Below are the code and all the weights of a small trained network. Each question names an input and a target symbol and asks about switching units off, where a switched-off unit gives its printed mean instead of its output.

import numpy as np


def w(rows, s, z=0):
    codes = np.array(rows[::2]) - 128.0
    scale = np.full(codes.shape[1], s)
    scale[-1] = z or s
    return codes * scale


def f(y):
    return y / 2 * (1 + np.tanh(0.7978845608 * (y + 0.044715 * y**3)))


def softmax(a):
    e = np.exp(a - a.max(-1, keepdims=True))
    return e / e.sum(-1, keepdims=True)


def log_softmax(a):
    a = a - a.max(-1, keepdims=True)
    return a - np.log(np.exp(a).sum(-1, keepdims=True))


def net(x, mask):
    ids = ['βγετψω'.index(c) for c in x.split()]
    T = len(ids)
    res = E[ids] + P[:T]
    q, k, v = (res @ M[0].T for M in (Q, K, V))
    z = softmax(np.where(np.tri(T) > 0, q @ k.T / 2**0.5, -1e9)) @ v
    res = res + np.where(mask[0], z, O[0][:, -1]) @ O[0][:, :-1]
    y = f(res @ A[0][:, :-1].T + A[0][:, -1])
    res = res + np.where(mask[1:13], y, B[0][:, -1]) @ B[0][:, :-1]
    return log_softmax(res[-1] @ U[:, :-1].T + U[:, -1])


Q, K, V, O, A, B = {}, {}, {}, {}, {}, {}
E = w([
[55,71,112,148,127,67],'β',
[60,76,128,143,103,60],'γ',
[50,169,139,39,83,49],'ε',
[115,180,206,113,216,84],'τ',
[137,199,107,215,131,7],'ψ',
[94,63,26,190,211,78],'ω',
],0.018)
P = w([
[1,148,66,177,21,25],'0',
[77,4,43,203,41,98],'1',
[40,81,70,174,132,132],'2',
[53,104,88,156,157,156],'3',
[75,109,103,138,151,176],'4',
[102,107,115,121,137,186],'5',
[96,138,127,110,147,164],'6',
[91,154,141,99,156,162],'7',
[94,164,135,101,153,160],'8',
[99,174,133,97,157,153],'9',
[121,156,127,79,132,167],'10',
],0.0094)
Q[0] = w([
[98,166,184,254,186,78],'head 1',
[147,153,133,104,86,133],'head 1',
],0.0066)
K[0] = w([
[160,117,115,97,181,84],'head 1',
[191,54,94,65,253,26],'head 1',
],0.0054)
V[0] = w([
[64,107,44,177,2,114],'head 1',
[119,101,109,124,120,54],'head 1',
],0.0072)
O[0] = w([
[43,107,96,145,122,6,235],'head 1',
[61,181,221,170,165,159,254],'head 1',
],0.012,0.006)
A[0] = w([
[105,107,141,138,147,134,140],'neuron 1',
[164,139,170,143,168,191,163],'neuron 2',
[128,122,62,147,161,147,146],'neuron 3',
[162,154,104,169,135,107,89],'neuron 4',
[125,118,155,167,121,134,60],'neuron 5',
[249,168,140,97,157,185,90],'neuron 6',
[95,122,151,94,50,136,61],'neuron 7',
[83,91,154,156,128,84,201],'neuron 8',
[108,132,161,174,101,153,164],'neuron 9',
[94,93,106,139,111,71,255],'neuron 10',
[152,138,124,161,138,117,79],'neuron 11',
[105,97,92,144,117,182,223],'neuron 12',
],0.018,0.0035)
B[0] = w([
[149,147,140,198,116,136,163],'neuron 1',
[116,78,110,2,237,132,155],'neuron 2',
[109,71,147,80,119,25,135],'neuron 3',
[145,143,34,77,142,178,137],'neuron 4',
[143,161,99,141,132,113,136],'neuron 5',
[192,136,139,243,38,71,142],'neuron 6',
[86,148,100,174,198,156,155],'neuron 7',
[141,134,119,214,156,173,254],'neuron 8',
[137,179,127,96,112,122,148],'neuron 9',
[150,152,180,17,149,111,236],'neuron 10',
[122,145,137,83,159,105,132],'neuron 11',
[164,177,181,172,85,52,131],'neuron 12',
],0.0091,0.029)
U = w([
[100,148,229,190,109,136,149],'β',
[87,83,137,194,193,189,251],'γ',
[4,90,125,78,190,167,123],'ε',
[133,126,239,54,135,126,102],'τ',
[114,163,98,133,171,119,62],'ψ',
[69,75,117,143,184,78,67],'ω',
],0.011,0.003)

Each question gives the input, a string of symbols that net reads in full, and the target symbol t.
The units are the heads (2 rows each of Q, K, V and O) and the neurons (one row each of A and B). Each row of codes is followed by its name. A weight is (code - 128) times the scale printed after its matrix; where a second scale follows, it is the last column's (O, A, B and U).
mask holds one flag per unit, heads first, then neurons. A switched-off unit (its flag False) gives its mean, the last column of its rows in O or B, instead of its output. The means were averaged over made-up inputs and are rounded, as every weight is.
A unit's drop is (log p(t) with every unit on - log p(t) with that unit switched off) / (log p(t) with every unit on - log p(t) with every unit switched off).
The circuit of an input: a set's keep is (log p(t) with only the set's units on - log p(t) with every unit switched off) / (log p(t) with every unit on - log p(t) with every unit switched off). Starting from the 12 units with the biggest drops (on a tie, the unit counted first), units are removed one at a time, each time the one whose removal leaves the highest keep (on an exact tie, the one counted first), for as long as the keep stays at least 0.8.
units of the circuit, in order: the units of the circuit, biggest drop first
top k neurons: the k neurons with the biggest drops, biggest first
drop when u is switched off: that unit's drop, to one decimal
input ψ ω ε ω τ ε ε τ τ, target ε: top 2 neurons => neuron 10; neuron 2
input ε γ ε τ, target β: units of the circuit, in order => neuron 2; head 1
input ε ε ψ τ γ γ ψ τ, target γ: units of the circuit, in order => neuron 10
input τ τ τ τ, target τ: units of the circuit, in order => head 1; neuron 8
input τ τ τ τ τ, target τ: units of the circuit, in order => neuron 2; head 1; neuron 6
input ε β ψ ω ψ τ τ ψ ε τ ε, target ε: top 2 neurons => neuron 7; neuron 8
input τ τ τ, target ε: units of the circuit, in order => head 1; neuron 2; neuron 10; neuron 8
input τ ε τ τ τ ψ τ ε β, target β: units of the circuit, in order => neuron 2; neuron 12; head 1
input τ τ τ γ γ ε τ ω β, target β: units of the circuit, in order => neuron 2; neuron 4
input τ ε ε ε ψ ω γ, target β: top 2 neurons => neuron 2; neuron 8
input τ τ γ, target β: top 2 neurons => neuron 2; neuron 12
input τ ε ψ, target ψ: drop when neuron 4 is switched off => 0.8
input ω ε ω τ ψ ε τ, target γ: drop when neuron 10 is switched off => 3.9
input β ε ε ψ γ τ τ ε ε ω ε, target ε: drop when neuron 7 is switched off => 0.6
input ε ε τ, target β: drop when neuron 2 is switched off => 0.5
